Each row has a class, written after it.
[ 26  18 -15 -14  13 -27  25 -32 -11  27  -2 -19  20  24  19   7  -6  17
  -4  -9   0 -13  11 -25  -5 -10  -2 -11  29  16  51  -2 -11  18 -53] : dopum
[  3   3  -9   2 -20  -1 -10  18   1 -14  14  23 -28  29   3 -16  13   1
  20  19 -10   7  -9  35   5   5 -17 -10 -18 -19 -18   8   6  -7   1] : mivum
[ -7  20  -6 -15  22  -3 -35 -35  -8 -10 -24   3 -10   3  28 -11  25 -27
 -37  13 -43 -22  -2  26   3  19   7  28  -5 -33 -31 -20 -31 -41 -33] : gubas
[  4  24 -13  35  -8  -6 -13  -9 -14  18  -5   7  -7  14 -19  15  11 -22
  19  25 -19  12 -20   7  19  26  18 -13   3  -7  24  18  13  20 -17] : sas
[ -2   5 -12  -2  -2  12 -33 -11  -7 -26 -15  12 -23 -15  20   7  29   2
 -19   6 -30 -31 -10  20   0  13  27  25   0 -15  -5   3 -22 -11  14] : Tusiz
[ -9  29 -23  19 -29  46 -32   1 -20 -41   9  13 -25 -24  43 -17  57 -26
  -4  -6 -29 -22 -15  52 -28  66  17  43 -18  30 -14   2  -8  37 -38] : sas
[-10   6  18 -11   9  -3 -12  17  15  -6  13  15 -12  10  10  17 -14  -7
  -1   1  17  -6  -9 -29   3 -26  -2  12  11  -8 -27 -12   6   4  14] : Fal
[-13  46  -5 -32  13  44 -25  34  19 -18  16   4 -20   4  31 -16 -17   9
   4  20  -1 -22   3  24   1  22  23  22   8  -6  29  -1   2 -13   3] : zufun
[  4  26 -11 -11   3  11  16  27  -3 -13  -6 -51  27 -13  39   8   9 -21
 -13  12  21  16   0 -14  21  20  11  46 -24  50 -16 -20   7  10 -10] : zufun
[ 26  68  20  -7  26  56 -71   8  37  -8 -15 -42 -18 -62  69  32 -17 -15
 -26  33  17 -47 -25 -22  -9  52  22  47 -60   1  26 -36 -30 -13  21] : Fomo
[ -9  26  20 -22  23  10 -38   3  33 -35   4  28 -31 -11  47  -1 -49 -12
 -11  11  -1  -8 -32  -4  16  18 -38  49  -1   2 -39 -14   4 -21  29] : lebet
[-13  20 -18 -36  20   2 -26  -4  -7  -4 -15  13   9  -4   3  -2  29   2
   1  11 -46 -22   7  36   7  27   6  17 -10  -5 -41   0 -28 -18  -3] : Fomo
[ 18  11  -9  -5  13  -3  32  23  13  13  20 -12 -18  28  15 -15 -21   9
  26  12  12  -9   3  -1   0  15   2  -9  -1  -3  16  -5   7  29   9] : mivum
[ -6 -11  -2  -2  16  -3 -13  16  17  -7   2  25 -34  17   9 -16  16 -17
  18  10 -10 -22  -4   8  32   3  -6  28  13  24 -67 -22   3  -7  35] : Fal
[ 12 -14  10  15  -4  -5   3 -40 -22  24 -10  -3  -4 -21 -22  53  17 -30
  31  -9  21  17  23   3  25  11  15 -29   5 -26  52  -8  -1  27 -42] : Kot
[-17  25  16 -39  20 -25  -4 -11   3   7 -13 -12   9   1  61  -9 -40 -14
 -31  -8 -19 -23 -11 -57  17 -19 -13  31   9  -1 -36 -35 -38  -8  22] : Tusiz
[-10  22  10   6  29  35  -5 114   3  -7  46 -26 -46  11  15  13  -3  -6
   1  49  40 -30   1  18 -16   3  17  17 -34   0  -2   3 -13  30   3] : sas
[ -8  27 -13 -24 -33 -13  46  18  29   2   2 -38  83  -6  41 -73 -10 -32
   1 -50 -12  10  24  -6 -18 -21 -63  18  19  21  12 -19  15  13 -22] : lebet
[ -9   3   7  14  -6  12 -11  10 -11 -10  32  13   1  -2  17  -7  11 -17
  -8  -8   6  -6 -18   3  -7   8 -21  20 -19  37  42 -28  -1  37 -27] : gubas
[ -5  -7   2  23  18  -4  -9 -32 -32  10   3  -3 -35   5  -4   1  53 -23
 -10   3 -15 -10   4  16  24  25  28  13  26 -22  -3 -15  -2  37 -17] : Fal
[-10  69  10  -1 -14  40  -6  67  22 -14  56 -15 -12  31  26 -28 -22   9
  -3  39  -5 -13 -21  30 -19  29   8  12 -28 -39 102   5   7  33 -22] : mivum
[ 11  27  -8  -6  11   2  19  26  20  15  10 -21   5  21   8  -9 -12  -2
  13  29   4  -2  -5   5  -5  -1   8  -2 -12 -24  60  -6   9  15 -10] : mivum
[-13  35  26 -27   9   0  -8 -16  -2  -3   2   8  15   2  20  28 -35   5
  -4  -4 -14 -15  -9 -35   8 -21 -19 -10  -7  -2 -22  -2 -15  -6  -8] : Fomo
[ 20  -2  -6 -11  -5  -1   8  20   6  -2  33 -47  26 -15  41  11  11   4
  14  -5  -7 -20   5 -10  -5  33 -20  11 -15  50   4 -11 -22  38 -17] : dopum
[ -5  17   1 -27   0  13   3  16  29   6  -5 -11  -9  45  30 -19   5   0
  35  11 -47  -9  31  26  20  61  19   9  24 -34 -30  10  -6 -14   4] : mudav
[ 25 -13 -38  58  16 -32 -55 -51 -38 -29 -32  40 -15  34 -41  15  62  24
 -46  25  28  18 -26   4   1 -14  25  25   1  48  -7  16  -2 -26 -43] : Kot
[ -1  51  20 -13 -19  29   4  83  34   9  19 -49  -5  22  31  -7  -5 -12
 -19  17  42 -12  22  -2 -22   4  30  28 -19 -86  69  -3  -6 -13  -5] : Tusiz
[ -3 -14 -11  -1  -9 -17 -29  -4 -22  24 -20   4  23  -8 -10  20  70  -5
 -48  -7  29 -12   8  -4 -27  -8  44  40  -8   2  91 -46  -9  53 -30] : gubas
[ 11  -6 -24 -10  57 -36   1 -73  10  20 -44  40  25  39  81 -15 -29  -4
   1 -34  -8 -20 -11 -88 -13 -11   4  20  74  31 -25 -31  -9  10 -15] : mudav
[ -4  11 -35 -21 -30  -5 -28  49  15  27 -11 -24  45 -11 -15  27  65  -7
  16  14 -19   2  29  33   9  61  42  37   2 -11  43  -3 -18  39 -20] : lebet
[ 13  46  -9   1   3  27 -41  14  18  -6  -2  19 -16   4  50 -17   7  12
 -30  10   6 -46  -8   8 -17 -18   9  29  13   2 -27 -25 -11 -34  -5] : lovof
[-17   1 -23  44 -25  -9   1   1 -40 -38  10  48 -51   8 -26 -31  17 -22
  -7 -14  10  26 -33  49   8  35  15  28  24  -3  -6  28  41  20  22] : lebet
[-12  42 -16 -47 -32 -21   9 -17  26  11 -16 -41  52 -12  31  11 -11  -8
  25 -16 -41  -4  20 -24  16  15  -9   9  16  11 -48   4 -10  -7  16] : lebet
[  7   2 -44 -11  29 -55 -30 -63 -60 -15 -44  45  35  39   1   0  13  43
 -65 -28  48  26 -13  -3 -54 -19  13   3 -13  -5  29  29  14  -6 -38] : sas
[  8  -3 -15 -24  15  15  -2  -6  16 -20  23  20 -15  26  27  -2  11  30
   4   5 -18 -23   0  -6 -42  14  10  16  19   0 -29   2 -23  23 -42] : mivum
[ -3  31 -45 -61  29 -39 -11 -16   3  12 -49   0  58   1   7  25  -1  17
   1   4 -44 -29  18   2   5  19  35   0 -12 -42 -53  21 -22 -34  38] : Fomo
[  7   6 -19  28 -22  10 -19 -34 -28 -12  10  13  26  -5  -5  -6  11   2
  -1 -21  -7  29 -31  14  -1  45   7   0 -14  25  10   3   8  -4 -23] : lovof
[-22  16  -9   6 -30   3 -12  17 -19   1  42   0 -12   2  10 -13  61 -25
  -4   0 -13  -5   6  28 -18  21   9  21   9  -6 -24 -15  -7  31 -15] : gubas
[  7  48  -6 -31  -9   1  11  -8  12  29 -10 -24  31  -8  21  39  -6   5
  29   3 -17 -28  18 -39  11 -14   0 -15  -4  26 -27  -2 -16   6  -1] : Fomo
[  3 -11  -9  30  -2 -24   5 -27 -19  16   0  12 -20  12 -28  21  25 -24
  34   4   0   6   7   6  47  42  33  -2  20   2  -3  -3   7  31  14] : Kot
[ -6  20 -21 -26   4 -16 -33 -16 -14   0 -36  20  17  12  10   9  44  -3
 -25  -3   1  -3   6   3 -18  13  30  32  -8 -31 -35  -4 -18 -28 -17] : Fomo
[  6   1  -1 -24  25 -24  50 -27  10  37  -3 -47  52  28   1  26 -41  19
  21 -18 -30 -23  13 -98  27  14  21   0  26  70  -5 -16 -29  62 -23] : Fal
[-16  31  32 -28   9   6  -2   8  11   2  14   6  13   2  32  21 -32  -3
   5  -7   3 -22  -1 -36   2 -22 -18  -4  -2  -5 -22 -14 -11   3   6] : Fomo
[  5  -7  -8  40 -19  23  -5   3 -16   6  41  15  15 -21  -4 -11  27 -24
  23 -24   1  24 -16  29  -9  53  12  -5  19  -3  21 -13  12  37 -23] : lovof
[ -4  -6 -10 -11  36   0  23  43  14   9  14 -29   6  55  30  40   9  23
  30  22  17 -46  33 -34  39  14  57  14  23  24 -27   0  -7  24  12] : zufun
[  8  27  -3  30 -19  -9   2 -40 -11   1 -38  -6  -4 -26 -54  38  -2 -27
  14  17 -45  -6   7  42  42   2  45 -48  16 -81  48  36  18 -16   7] : Kot
[  5  32  -5   1  -4   5  16  65  26   7  14 -17  -6  22  14  -7  10 -19
  -1  35  21  -2  -5  11 -16   8  36  27  -6 -56  42 -11  15  24   0] : mivum
[  9  16  -1  10  24  16  11  28  14  16  14 -23 -18  18   2   9  11 -18
   2  28  26  -4  -4 -24   9   3  13  37  -8   9  23 -16   8  26 -23] : Fal
[-34  29   0 -56 -24 -35  69 -49 -42  33  -6 -12  29  51  -5  43 -69  27
  37 -46 -20  -4  29 -61  43 -10   2 -40  21  14  46  28 -10  52 -46] : lebet
[  2   8 -14  21   0  24  -8  31 -21  11  40  12 -23  -5   3 -19  11 -14
   4  -1  10   2 -13  20  -5  48  17  16   1  -6   4 -17  -5  32 -13] : lovof
[-19  -1 -23 -33  22  -8 -42 -11  12 -16  17  15  19  30  15  -6  32  30
 -15  11 -34 -41   0   0 -21  15   8  36 -12  18 -20  -9 -29  -7   4] : gubas
[ -3  29  15 -49  33  17  -7 -11  17  -7  -5 -17 -20  35  61 -12 -22  22
 -13  12 -12 -18  18  -5   2  21 -15  29 -11 -12  -6  -6  -6 -11  -3] : mudav
[  0   4 -18  -1  -3 -22  -5 -12 -22  22   5  20 -13  13  16 -10  31 -11
  14   0   9  11  -6  15  -3  20  19   1  17 -15  23 -21   2  42  -5] : mivum
[  9 -56 -15   4  10 -21 -17 -37  10  -6 -13  15 -12  25   8 -23  40 -11
   7 -18 -11 -23  -1 -16 -16   9  13  17  29  -5 -24 -15 -25 -28 -13] : dopum
[ -1 -12 -19 -12   6  20 -20  41   8 -28   1  -2  -9  29   1  -1  27   8
   0  25  -7  -8  16  20  15  19  13  26 -18 -10 -33  14  -8 -26 -18] : zufun
[ 26  49 -37 -11   7  14 -19  31  25   0  10  14   4  17  31  -8 -35  30
  19  24 -30 -38  -8  -7  -3  31 -26   8 -22  57 -11  19  -7  27  -4] : sas
[  3  -8  -8   4  36  29  17  -2  -5  16  33   2 -47   9  29  -5  22 -25
  31   6  22  22   7  -6 -24  46   6  26  26 -17  17  -8  14  50 -32] : mudav
[  1  23  -3  -5  15  22   7  46   3  -8   5   5 -12  -9  12   3 -37 -17
   0  17  17   1 -13  -9  15  -5  12  17   6   9  31  -8  12  15  -5] : zufun
[ 21 -24  33  12  50  16 -37  54  21   2  15  -4 -39  11  40   0  11 -30
  -7  26  66  -1  12  24  -7   9 -40  14 -41 -48  -6 -27   0 -13 -15] : sas
[ 17  25 -18 -23  -5  -9  22  28  14 -10  29 -25  27  10  39  19  -4  19
  12   1 -12 -19   1 -14 -11  27   2  18  13  49 -26   8 -14  26 -17] : dopum
[ -1   7  16 -13  10  -3 -20   5  26   1  30  -9 -22  10  48  35   4   4
  25  28  23 -14 -13 -30   2  -4  -2   7 -12   5 -37 -25  -1  13  38] : mivum
[ 24 -11   5  -2  10 -16  -5   3   9   8   6 -23  14 -10  19  25 -18 -10
   3   1   8  -3 -14 -40  -7   6  -5  -1   1   7  19 -13 -22   7 -21] : dopum
[-15  72  11 -22   2  33 -59 -23  38 -12  -7   9   3  -6  64  16  11   5
  -3  16 -13 -59 -20 -18  -6  16  27  45  -8  12  13 -26  -8 -18  33] : Fomo
[ 35  68 -20  24 -46  35 -33 106   5 -18  57 -81  15 -54  32   7  29  -8
 -30  43  -4  -4 -15  29 -40  54   0  27 -51  11  37  17 -23  40 -35] : dopum
[ 17   3  19 -20  15 -31 -16 -10  23  11  -9 -24  15 -28  36  53 -26 -12
  -6   9  12 -13 -21 -60   0 -17   5   9  14   4  -9 -29 -16  -3  24] : dopum
[ 14  14  10  -3   9   6   5  76   6  16  33 -13 -17  11  15  23  -6   2
  -6  29  17  -6  16  -7   7 -22 -23  -1  -5 -28  -2   4 -21  18 -26] : Tusiz
[  8  42  -9 -17  16  -8   9   6  16   8  17 -11   8   6  29  20 -34   7
  19   6  -4 -30  20 -29   7   4   5  -4  25  15 -35   1 -19  19  -3] : Kot
[-41  47  25 -43 -60  33 -29  10  -2 -37  31 -12  35  26  12 -16  22  18
 -16 -20 -28  20  15  76 -12  54  12   7 -28 -68 -12  15  -1 -51 -23] : lovof
[-39  32  16 -20 -19  42  32 107  31   7  63 -35  17  11 -11  11  50 -35
  38  29  13  10  24  54   2  31  34  39  -9 -42  68  -9  31  52 -11] : Fal
[ 15  21 -19 -12  12 -11  13   8  19  36  -2 -16  -4  21  15  34 -23  -2
  28  19 -14 -51  20 -46  13 -28   5 -23  -2  -8 -13  -1 -19  -3   0] : gubas
[ 20  24 -18  -6 -27 -25  38  -1  -3  34 -19   4  26   3   8  41  -4  -5
  28 -21  13  -8  11 -70   7 -16  14  -4  23  51 -61  -5  -1  37   0] : Fomo
[ 10 -13  17 -14  41  -4  -4  -6  -1   1  20   8 -39   4  38 -14 -24  -4
   4  -3 -16 -29   9 -11  39  -9 -66   0   0  28 -80 -27 -15  17   6] : Fal
[  2  25  25   7  24   3 -42  16 -13 -11  28 -46 -20  -3  49 -10  19 -18
 -59  30   0 -20 -16  10  -9  14 -10  29 -21 -43  37 -20 -33  -5 -42] : dopum
[ 16  41  -4  17  20  15 -14  48  20   3  -5  -7 -17   8  27  -1  -9 -17
 -19  32  29 -20 -11  -4 -21   2  20  28  -7 -16  22  -6   8  11  -5] : sas
[  9  31  12  45  16  26 -56  38 -14   1  44 -19 -47 -10 -15  14  35 -12
 -10  52  32   5   2  56   7  33  12  -4 -21 -47  67   6  -5  11 -24] : Kot
[  8 -13 -11   7   3  -8 -21 -14   3  -2 -28   8 -10  35 -15  11  24  -1
   4   8 -15 -14   5   0  28  16  23  10  -9 -17 -12   6  -6 -21 -14] : Fal
